Below is a small trained network, with its code and all its weights. Each question gives an input and a class and asks what happens when units are switched off, that is, made to give their printed mean instead of their output.

import numpy as np


def w(rows, s, z=0):
    codes = np.array(rows[::2]) - 128.0
    scale = np.full(codes.shape[1], s)
    scale[-1] = z or s
    return codes * scale


def norm(h):
    return h / np.sqrt((h * h).mean(-1, keepdims=True) + 1e-5)


def f(y):
    return y / 2 * (1 + np.tanh(0.7978845608 * (y + 0.044715 * y**3)))


def log_softmax(a):
    a = a - a.max(-1, keepdims=True)
    return a - np.log(np.exp(a).sum(-1, keepdims=True))


def net(x, mask):
    res = np.array(x, float).reshape(1, 3) / 4 @ E
    u = 0
    for l in range(2):
        y = f(norm(res) @ A[l][:, :-1].T + A[l][:, -1])
        res = res + np.where(mask[u : u + 6], y, B[l][:, -1]) @ B[l][:, :-1]
        u += 6
    return log_softmax(norm(res)[-1] @ U[:, :-1].T + U[:, -1])


A, B = {}, {}
E = w([
[177,127,84,199,90,96,201],'x0',
[128,107,116,162,81,252,220],'x1',
[164,40,57,41,225,93,160],'x2',
],0.0033)
A[0] = w([
[184,194,138,228,48,139,160,249],'0.n1',
[113,162,116,95,98,87,97,160],'0.n2',
[146,55,87,85,216,52,140,87],'0.n3',
[77,184,132,32,140,101,54,64],'0.n4',
[35,133,233,34,134,166,42,34],'0.n5',
[200,254,95,180,66,9,79,222],'0.n6',
],0.0042,0.0014)
B[0] = w([
[145,172,103,202,22,166,178,254],'0.n1',
[31,165,147,211,128,167,174,146],'0.n2',
[175,85,53,43,170,111,213,235],'0.n3',
[65,50,142,142,103,181,92,178],'0.n4',
[89,60,177,121,203,8,50,208],'0.n5',
[138,137,160,130,79,254,172,241],'0.n6',
],0.005,0.0032)
A[1] = w([
[75,104,37,52,201,78,191,22],'1.n1',
[100,200,44,69,206,97,148,3],'1.n2',
[121,124,25,38,192,64,166,146],'1.n3',
[82,130,149,108,112,117,52,77],'1.n4',
[121,80,144,4,242,165,146,201],'1.n5',
[55,132,183,41,147,162,84,165],'1.n6',
],0.0045,0.0022)
B[1] = w([
[157,107,41,146,202,55,160,202],'1.n1',
[237,61,123,53,149,106,115,136],'1.n2',
[254,79,91,90,158,65,217,233],'1.n3',
[144,100,144,57,174,121,164,134],'1.n4',
[250,131,95,147,46,163,229,255],'1.n5',
[248,33,39,78,158,14,169,172],'1.n6',
],0.004,0.0046)
U = w([
[77,227,37,32,227,160,117,2],'0',
[30,62,232,54,206,39,8,184],'1',
[51,239,162,238,3,238,198,253],'2',
[239,21,37,5,225,12,225,254],'3',
],0.0044,0.0036)

Each question gives the input, the list of numbers given to net, and the class t.
The units are the neurons (one row each of A and B). Each row of codes is followed by its name. A weight is (code - 128) times the scale printed after its matrix; where a second scale follows, it is the last column's (A, B and U).
mask holds one flag per neuron, layer by layer. A switched-off neuron (its flag False) gives its mean, the last column of its row in B, instead of its output. The means were averaged over made-up inputs and are rounded, as every weight is.
A unit's drop is (log p(t) with every unit on - log p(t) with that unit switched off) / (log p(t) with every unit on - log p(t) with every unit switched off).
The circuit of an input: a set's keep is (log p(t) with only the set's units on - log p(t) with every unit switched off) / (log p(t) with every unit on - log p(t) with every unit switched off). Starting from all 12 units, units are removed one at a time, each time the one whose removal leaves the highest keep (on an exact tie, the one counted first), for as long as the keep stays at least 0.8.
circuit, biggest first: the units of the circuit, biggest drop first
unit that matters most: the unit with the biggest drop
k most important neurons: the k neurons with the biggest drops, biggest first
top k neurons in layer l: the k neurons of layer l with the biggest drops, biggest first
drop of u: that unit's drop, to one decimal
input [-1,-8,-2], class 1: unit that matters most : 1.n3
input [-5,-5,-1], class 1: circuit, biggest first : 0.n4; 1.n3
input [0,7,3], class 2: circuit, biggest first : 0.n3; 1.n3
input [-2,-2,-6], class 1: top 3 neurons in layer 0 : 0.n5; 0.n3; 0.n4
input [0,-6,-2], class 2: 2 most important neurons : 0.n6; 0.n2
input [-7,-2,0], class 1: 2 most important neurons : 0.n5; 0.n4
input [-3,0,0], class 1: top 3 neurons in layer 0 : 0.n5; 0.n3; 0.n4
input [-2,0,-3], class 1: 2 most important neurons : 0.n5; 1.n5
input [2,-8,-1], class 1: top 2 neurons in layer 0 : 0.n1; 0.n2
input [1,6,2], class 2: drop of 0.n3 : 0.4
input [7,7,3], class 2: drop of 0.n3 : 0.2
input [-5,-1,-6], class 1: drop of 0.n5 : 0.3
